Below are the code and all the weights of a small trained network. Each question names an input and a target symbol and asks about switching units off, where a switched-off unit gives its printed mean instead of its output.

import numpy as np


def w(rows, s, z=0):
    codes = np.array(rows[::2]) - 128.0
    scale = np.full(codes.shape[1], s)
    scale[-1] = z or s
    return codes * scale


def norm(h):
    return h / np.sqrt((h * h).mean(-1, keepdims=True) + 1e-5)


def f(y):
    return np.maximum(y, 0)


def softmax(a):
    e = np.exp(a - a.max(-1, keepdims=True))
    return e / e.sum(-1, keepdims=True)


def log_softmax(a):
    a = a - a.max(-1, keepdims=True)
    return a - np.log(np.exp(a).sum(-1, keepdims=True))


def net(x, mask):
    ids = ['ΓΔΞΣΦαβεηθμπτψ'.index(c) for c in x.split()]
    T = len(ids)
    res = E[ids] + P[:T]
    u = 0
    for l in range(2):
        r = norm(res)
        for j in range(2):
            rows = slice(4 * j, 4 * j + 4)
            q, k, v = (r @ M[l][rows].T for M in (Q, K, V))
            z = softmax(np.where(np.tri(T) > 0, q @ k.T / 4**0.5, -1e9)) @ v
            o = O[l][rows]
            res = res + np.where(mask[u + j], z, o[:, -1]) @ o[:, :-1]
        u += 2
        y = f(norm(res) @ A[l][:, :-1].T + A[l][:, -1])
        res = res + np.where(mask[u : u + 4], y, B[l][:, -1]) @ B[l][:, :-1]
        u += 4
    return log_softmax(norm(res)[-1] @ U[:, :-1].T + U[:, -1])


Q, K, V, O, A, B = {}, {}, {}, {}, {}, {}
E = w([
[125,134,226,17,114,29,171,111,147],'Γ',
[165,51,172,146,201,190,153,169,70],'Δ',
[26,234,170,53,45,221,82,141,135],'Ξ',
[54,68,128,130,55,156,179,169,168],'Σ',
[183,92,208,79,173,37,183,170,128],'Φ',
[162,179,164,70,53,122,86,170,10],'α',
[149,198,185,101,89,108,63,190,171],'β',
[48,78,119,60,2,196,187,67,97],'ε',
[156,223,70,235,44,208,155,45,143],'η',
[163,179,91,156,235,134,171,212,175],'θ',
[64,180,148,116,90,169,229,46,58],'μ',
[81,126,19,61,150,88,182,154,51],'π',
[53,150,82,77,59,91,192,73,89],'τ',
[120,104,78,82,33,207,35,73,219],'ψ',
],0.014)
P = w([
[164,119,88,253,167,97,65,92,131],'0',
[208,170,93,32,104,148,175,100,97],'1',
[105,75,169,115,132,60,142,53,127],'2',
[121,166,95,198,83,63,177,199,249],'3',
[171,152,68,93,155,197,144,117,112],'4',
[89,59,199,90,168,54,165,40,102],'5',
[100,163,72,166,68,59,167,176,177],'6',
[195,148,132,25,120,189,163,105,83],'7',
[83,69,180,158,189,98,84,73,155],'8',
],0.012)
Q[0] = w([
[155,104,81,185,170,108,121,94,147],'L0H1',
[139,34,146,154,156,54,115,38,82],'L0H1',
[210,170,94,121,89,134,82,203,80],'L0H1',
[197,140,99,81,184,145,84,79,103],'L0H1',
[81,44,117,150,120,81,121,79,117],'L0H2',
[63,111,115,151,34,67,153,215,212],'L0H2',
[15,81,161,255,175,64,62,100,164],'L0H2',
[225,133,92,166,136,55,71,150,178],'L0H2',
],0.0077)
K[0] = w([
[152,148,68,147,114,206,129,194,109],'L0H1',
[128,167,165,77,97,159,52,216,49],'L0H1',
[180,1,106,146,163,128,241,69,151],'L0H1',
[163,162,148,185,106,204,54,105,189],'L0H1',
[58,248,106,79,103,146,191,132,106],'L0H2',
[102,90,104,46,82,172,92,151,153],'L0H2',
[99,163,209,66,96,192,233,170,162],'L0H2',
[177,91,90,81,109,109,139,184,186],'L0H2',
],0.0085)
V[0] = w([
[63,70,106,107,156,68,180,104,189],'L0H1',
[72,135,170,116,162,201,112,125,126],'L0H1',
[126,141,210,157,11,126,180,209,124],'L0H1',
[199,97,105,139,151,68,197,115,78],'L0H1',
[170,96,112,145,206,173,82,132,155],'L0H2',
[149,53,2,54,100,90,16,137,196],'L0H2',
[113,242,69,118,110,193,164,29,50],'L0H2',
[168,138,208,72,82,83,169,150,168],'L0H2',
],0.0066)
O[0] = w([
[204,151,130,159,83,113,174,182,166,169],'L0H1',
[65,91,132,128,144,162,134,172,239,102],'L0H1',
[118,126,157,73,112,112,62,115,121,128],'L0H1',
[174,42,148,82,85,142,143,147,122,153],'L0H1',
[105,116,110,127,28,86,110,133,75,58],'L0H2',
[255,133,72,166,97,121,65,96,71,142],'L0H2',
[147,130,145,131,161,117,120,153,199,255],'L0H2',
[178,174,217,126,114,112,123,104,107,92],'L0H2',
],0.0091,0.0094)
A[0] = w([
[177,148,161,110,195,67,129,120,109,3],'L0N1',
[122,170,87,77,174,198,163,166,157,207],'L0N2',
[126,102,115,114,138,90,2,60,140,226],'L0N3',
[154,200,120,197,128,74,189,147,156,176],'L0N4',
],0.0094,0.0019)
B[0] = w([
[134,118,76,123,68,108,169,61,54,176],'L0N1',
[210,166,189,93,152,64,199,60,83,254],'L0N2',
[75,177,201,52,135,110,102,130,87,173],'L0N3',
[171,37,150,83,70,2,188,223,71,241],'L0N4',
],0.0096,0.0067)
Q[1] = w([
[169,186,101,158,164,202,77,150,173],'L1H1',
[27,50,157,225,145,37,113,86,148],'L1H1',
[127,30,217,146,67,35,15,206,204],'L1H1',
[144,65,63,23,73,139,89,129,28],'L1H1',
[243,119,75,170,55,174,142,252,74],'L1H2',
[70,119,128,57,7,96,182,47,142],'L1H2',
[38,212,142,128,77,152,22,158,112],'L1H2',
[158,169,2,146,109,191,127,214,122],'L1H2',
],0.0066)
K[1] = w([
[109,188,121,156,82,133,107,170,180],'L1H1',
[178,168,218,63,213,171,206,160,88],'L1H1',
[179,201,167,1,121,122,94,162,180],'L1H1',
[145,126,114,156,190,127,94,74,133],'L1H1',
[126,82,67,95,113,59,91,69,155],'L1H2',
[110,180,64,99,119,135,201,133,32],'L1H2',
[165,178,137,125,92,179,81,110,180],'L1H2',
[151,114,24,139,33,78,143,72,181],'L1H2',
],0.0082)
V[1] = w([
[59,78,68,158,87,123,217,108,79],'L1H1',
[156,172,254,49,137,96,20,160,222],'L1H1',
[197,7,115,128,244,236,152,120,88],'L1H1',
[133,67,231,227,203,24,165,227,126],'L1H1',
[39,25,128,248,95,164,171,37,77],'L1H2',
[151,92,66,143,56,64,184,30,175],'L1H2',
[45,198,166,79,46,119,160,134,226],'L1H2',
[96,19,112,125,205,170,116,51,216],'L1H2',
],0.0069)
O[1] = w([
[47,88,193,60,177,110,161,249,151,214],'L1H1',
[160,158,118,142,99,119,184,26,91,34],'L1H1',
[254,91,124,142,165,81,133,152,203,143],'L1H1',
[125,187,226,93,114,10,101,59,151,141],'L1H1',
[194,103,168,60,79,59,155,23,170,92],'L1H2',
[107,56,142,213,72,116,107,41,156,255],'L1H2',
[45,97,90,154,55,73,158,183,123,107],'L1H2',
[112,163,149,98,114,115,235,74,137,78],'L1H2',
],0.008,0.0075)
A[1] = w([
[149,225,149,131,78,131,122,26,31,84],'L1N1',
[233,81,154,74,207,181,127,3,125,26],'L1N2',
[124,52,85,65,140,58,99,45,100,133],'L1N3',
[72,126,176,157,154,213,123,85,181,252],'L1N4',
],0.0055,0.0028)
B[1] = w([
[178,193,150,93,72,152,173,163,38,169],'L1N1',
[153,183,136,102,143,96,60,106,101,205],'L1N2',
[73,141,118,190,148,250,56,74,109,253],'L1N3',
[182,213,75,100,152,113,99,136,180,194],'L1N4',
],0.012,0.0042)
U = w([
[100,98,191,126,66,153,118,96,100,31],'Γ',
[198,170,144,40,174,78,153,36,169,77],'Δ',
[23,180,127,138,162,108,142,198,151,210],'Ξ',
[169,107,63,128,175,171,208,200,154,221],'Σ',
[168,142,40,205,65,137,111,66,112,253],'Φ',
[64,115,163,85,127,156,78,144,65,77],'α',
[92,170,153,130,115,145,183,88,46,152],'β',
[178,76,96,69,135,173,68,131,224,68],'ε',
[91,90,98,123,49,14,136,183,167,135],'η',
[127,132,172,117,98,165,150,129,59,34],'θ',
[89,131,121,115,123,139,255,54,228,180],'μ',
[110,72,117,139,150,151,135,99,57,72],'π',
[27,22,174,168,96,151,114,92,94,44],'τ',
[135,201,59,102,101,142,154,96,132,155],'ψ',
],0.0075,0.0029)

Each question gives the input, a string of symbols that net reads in full, and the target symbol t.
The units are the heads (4 rows each of Q, K, V and O) and the neurons (one row each of A and B). Each row of codes is followed by its name. A weight is (code - 128) times the scale printed after its matrix; where a second scale follows, it is the last column's (O, A, B and U).
mask holds one flag per unit, layer by layer, with each layer's heads first. A switched-off unit (its flag False) gives its mean, the last column of its rows in O or B, instead of its output. The means were averaged over made-up inputs and are rounded, as every weight is.
A unit's drop is (log p(t) with every unit on - log p(t) with that unit switched off) / (log p(t) with every unit on - log p(t) with every unit switched off).
The circuit of an input: a set's keep is (log p(t) with only the set's units on - log p(t) with every unit switched off) / (log p(t) with every unit on - log p(t) with every unit switched off). Starting from all 12 units, units are removed one at a time, each time the one whose removal leaves the highest keep (on an exact tie, the one counted first), for as long as the keep stays at least 0.8.
units of the circuit, in order: the units of the circuit, biggest drop first
most important unit: the unit with the biggest drop
k most important neurons of layer l: the k neurons of layer l with the biggest drops, biggest first
heads that matter: for each layer, one digit per head in row order, 1 if its drop is at least 0.15 and else 0, layers parted by /
input π μ Γ π ε Γ β Δ, target ε: most important unit => L0H2
input μ τ μ Ξ τ, target μ: heads that matter => 01 / 00
input μ τ π, target μ: heads that matter => 01 / 01
input ε Γ θ π Ξ τ τ τ, target Σ: heads that matter => 00 / 10
input Δ ε τ ε ε τ τ τ, target η: units of the circuit, in order => L0H2, L1H1, L0H1
input ε τ Φ η τ μ θ, target η: heads that matter => 00 / 00
input Φ ψ η θ Ξ μ α Ξ π, target Ξ: units of the circuit, in order => L0H1, L1H2
input τ ε Δ η τ Δ τ α, target Δ: 2 most important neurons of layer 0 => L0N2, L0N4
input Σ τ τ τ τ μ, target μ: 2 most important neurons of layer 0 => L0N4, L0N3
input τ π ψ α, target Φ: heads that matter => 01 / 10
input τ β τ η π, target Δ: heads that matter => 01 / 10
input τ τ Ξ τ τ Ξ, target Ξ: units of the circuit, in order => L1H2, L0H1
input ε Γ τ τ μ τ Ξ μ, target Σ: units of the circuit, in order => L1H1, L0N4
input τ α τ, target α: units of the circuit, in order => L0H1, L1H2
input τ ψ τ ε, target Φ: units of the circuit, in order => L0H2
input ψ τ τ μ τ π ε μ, target Φ: heads that matter => 01 / 00
input Γ μ ψ Δ, target Φ: units of the circuit, in order => L1H1, L0H2
input τ Ξ ε Ξ Ξ τ τ Σ, target Δ: heads that matter => 01 / 10
input τ μ π Ξ α, target Δ: heads that matter => 11 / 10
input π η τ τ τ, target ε: heads that matter => 11 / 11
input τ ε τ μ π Ξ Φ τ ε, target Ξ: most important unit => L1H2
input ψ τ ψ τ π ψ π, target Φ: heads that matter => 01 / 10
input ψ Ξ τ ε π, target Φ: heads that matter => 01 / 00
input τ ε Δ, target Δ: heads that matter => 00 / 01
input τ α α β Σ π π ψ, target Δ: units of the circuit, in order => L0N2, L0N4, L1H1
